Below is a small trained network, with its code and all its weights. Each question gives an input and a target symbol and asks what happens when units are switched off, that is, made to give their printed mean instead of their output.

import numpy as np


def w(rows, s, z=0):
    codes = np.array(rows[::2]) - 128.0
    scale = np.full(codes.shape[1], s)
    scale[-1] = z or s
    return codes * scale


def f(y):
    return np.maximum(y, 0)


def softmax(a):
    e = np.exp(a - a.max(-1, keepdims=True))
    return e / e.sum(-1, keepdims=True)


def log_softmax(a):
    a = a - a.max(-1, keepdims=True)
    return a - np.log(np.exp(a).sum(-1, keepdims=True))


def net(x, mask):
    ids = ['αβγδζηθλμξπστψω'.index(c) for c in x.split()]
    T = len(ids)
    res = E[ids] + P[:T]
    q, k, v = (res @ M[0].T for M in (Q, K, V))
    z = softmax(np.where(np.tri(T) > 0, q @ k.T / 3**0.5, -1e9)) @ v
    res = res + np.where(mask[0], z, O[0][:, -1]) @ O[0][:, :-1]
    y = f(res @ A[0][:, :-1].T + A[0][:, -1])
    res = res + np.where(mask[1:13], y, B[0][:, -1]) @ B[0][:, :-1]
    return log_softmax(res[-1] @ U[:, :-1].T + U[:, -1])


Q, K, V, O, A, B = {}, {}, {}, {}, {}, {}
E = w([
[156,187,90,174,153],'α',
[143,94,46,101,177],'β',
[215,80,113,160,173],'γ',
[197,140,150,126,185],'δ',
[150,112,161,101,80],'ζ',
[56,126,132,179,70],'η',
[183,121,100,118,52],'θ',
[112,80,156,169,136],'λ',
[73,99,251,123,163],'μ',
[148,105,149,109,86],'ξ',
[111,96,167,130,102],'π',
[101,86,170,124,113],'σ',
[101,30,133,187,72],'τ',
[108,107,151,232,143],'ψ',
[154,118,77,19,118],'ω',
],0.022)
P = w([
[189,104,255,243,48],'0',
[99,113,184,67,102],'1',
[102,123,197,65,105],'2',
[117,122,178,68,112],'3',
[83,118,192,75,113],'4',
[112,125,184,83,110],'5',
[101,129,199,80,105],'6',
[118,136,188,91,94],'7',
],0.0069)
Q[0] = w([
[72,112,52,120,178],'H1',
[89,234,118,85,245],'H1',
[109,128,255,211,44],'H1',
],0.0077)
K[0] = w([
[39,195,27,8,133],'H1',
[111,174,191,2,139],'H1',
[189,113,234,213,41],'H1',
],0.0063)
V[0] = w([
[185,173,224,128,1],'H1',
[13,98,106,123,158],'H1',
[144,184,174,38,153],'H1',
],0.0057)
O[0] = w([
[150,225,184,126,165,141],'H1',
[254,183,177,134,26,24],'H1',
[109,155,219,94,52,5],'H1',
],0.0091,0.0021)
A[0] = w([
[140,68,197,80,183,118],'N1',
[151,187,235,73,132,141],'N2',
[104,236,199,87,140,61],'N3',
[72,75,102,141,166,145],'N4',
[115,136,39,40,19,3],'N5',
[126,83,106,109,132,72],'N6',
[19,123,113,108,106,247],'N7',
[131,111,176,142,12,199],'N8',
[192,2,152,120,88,90],'N9',
[72,222,66,199,130,151],'N10',
[186,126,42,190,236,133],'N11',
[91,138,68,61,218,251],'N12',
],0.009,0.0055)
B[0] = w([
[122,161,170,49,149,204],'N1',
[65,176,166,212,193,195],'N2',
[65,117,2,219,161,163],'N3',
[88,87,83,106,170,206],'N4',
[59,230,223,137,191,179],'N5',
[174,151,115,167,71,167],'N6',
[183,131,92,109,51,206],'N7',
[66,28,147,88,111,172],'N8',
[62,97,138,87,167,226],'N9',
[136,150,173,198,74,143],'N10',
[123,95,191,130,92,236],'N11',
[252,220,45,165,64,254],'N12',
],0.0084,0.0091)
U = w([
[124,96,148,209,90,163],'α',
[100,112,169,130,96,143],'β',
[147,110,13,115,96,197],'γ',
[62,118,119,178,2,60],'δ',
[211,182,163,135,176,120],'ζ',
[86,74,191,56,58,141],'η',
[176,182,139,193,66,123],'θ',
[116,132,136,148,116,117],'λ',
[58,141,99,145,159,145],'μ',
[99,178,152,63,80,103],'ξ',
[145,112,139,133,95,92],'π',
[38,25,80,133,118,2],'σ',
[129,112,141,119,110,92],'τ',
[122,122,132,140,113,101],'ψ',
[225,35,191,94,187,121],'ω',
],0.0092,0.0061)

Each question gives the input, a string of symbols that net reads in full, and the target symbol t.
The units are the heads (3 rows each of Q, K, V and O) and the neurons (one row each of A and B). Each row of codes is followed by its name. A weight is (code - 128) times the scale printed after its matrix; where a second scale follows, it is the last column's (O, A, B and U).
mask holds one flag per unit, heads first, then neurons. A switched-off unit (its flag False) gives its mean, the last column of its rows in O or B, instead of its output. The means were averaged over made-up inputs and are rounded, as every weight is.
A unit's drop is (log p(t) with every unit on - log p(t) with that unit switched off) / (log p(t) with every unit on - log p(t) with every unit switched off).
The circuit of an input: a set's keep is (log p(t) with only the set's units on - log p(t) with every unit switched off) / (log p(t) with every unit on - log p(t) with every unit switched off). Starting from the 12 units with the biggest drops (on a tie, the unit counted first), units are removed one at a time, each time the one whose removal leaves the highest keep (on an exact tie, the one counted first), for as long as the keep stays at least 0.8.
circuit, biggest first: the units of the circuit, biggest drop first
k most important neurons: the k neurons with the biggest drops, biggest first
drop when u is switched off: that unit's drop, to one decimal
input β ξ β γ λ ζ γ π, target η: circuit, biggest first -> [N12 N8]
input ξ β β γ μ, target μ: circuit, biggest first -> [N3 H1]
input σ γ ζ μ, target μ: circuit, biggest first -> [N3 H1 N2]
input β β β δ β β γ ξ, target η: 3 most important neurons -> [N12 N8 N3]
input θ β θ, target θ: 2 most important neurons -> [N9 N4]
input β τ β β σ θ, target η: circuit, biggest first -> [N12]
input β β π, target η: 3 most important neurons -> [N8 N12 N3]
input γ θ θ, target γ: circuit, biggest first -> [H1 N2 N12]
input ζ ω δ γ σ, target μ: 4 most important neurons -> [N3 N2 N11 N6]
input δ β τ, target σ: 2 most important neurons -> [N12 N8]
input ζ α σ, target μ: drop when N11 is switched off -> 0.1
input γ τ σ μ γ β γ σ, target γ: drop when H1 is switched off -> 1.2
input β η β ζ β γ β ζ, target η: drop when N12 is switched off -> 0.5
input ξ β β δ π, target μ: 3 most important neurons -> [N3 N2 N11]
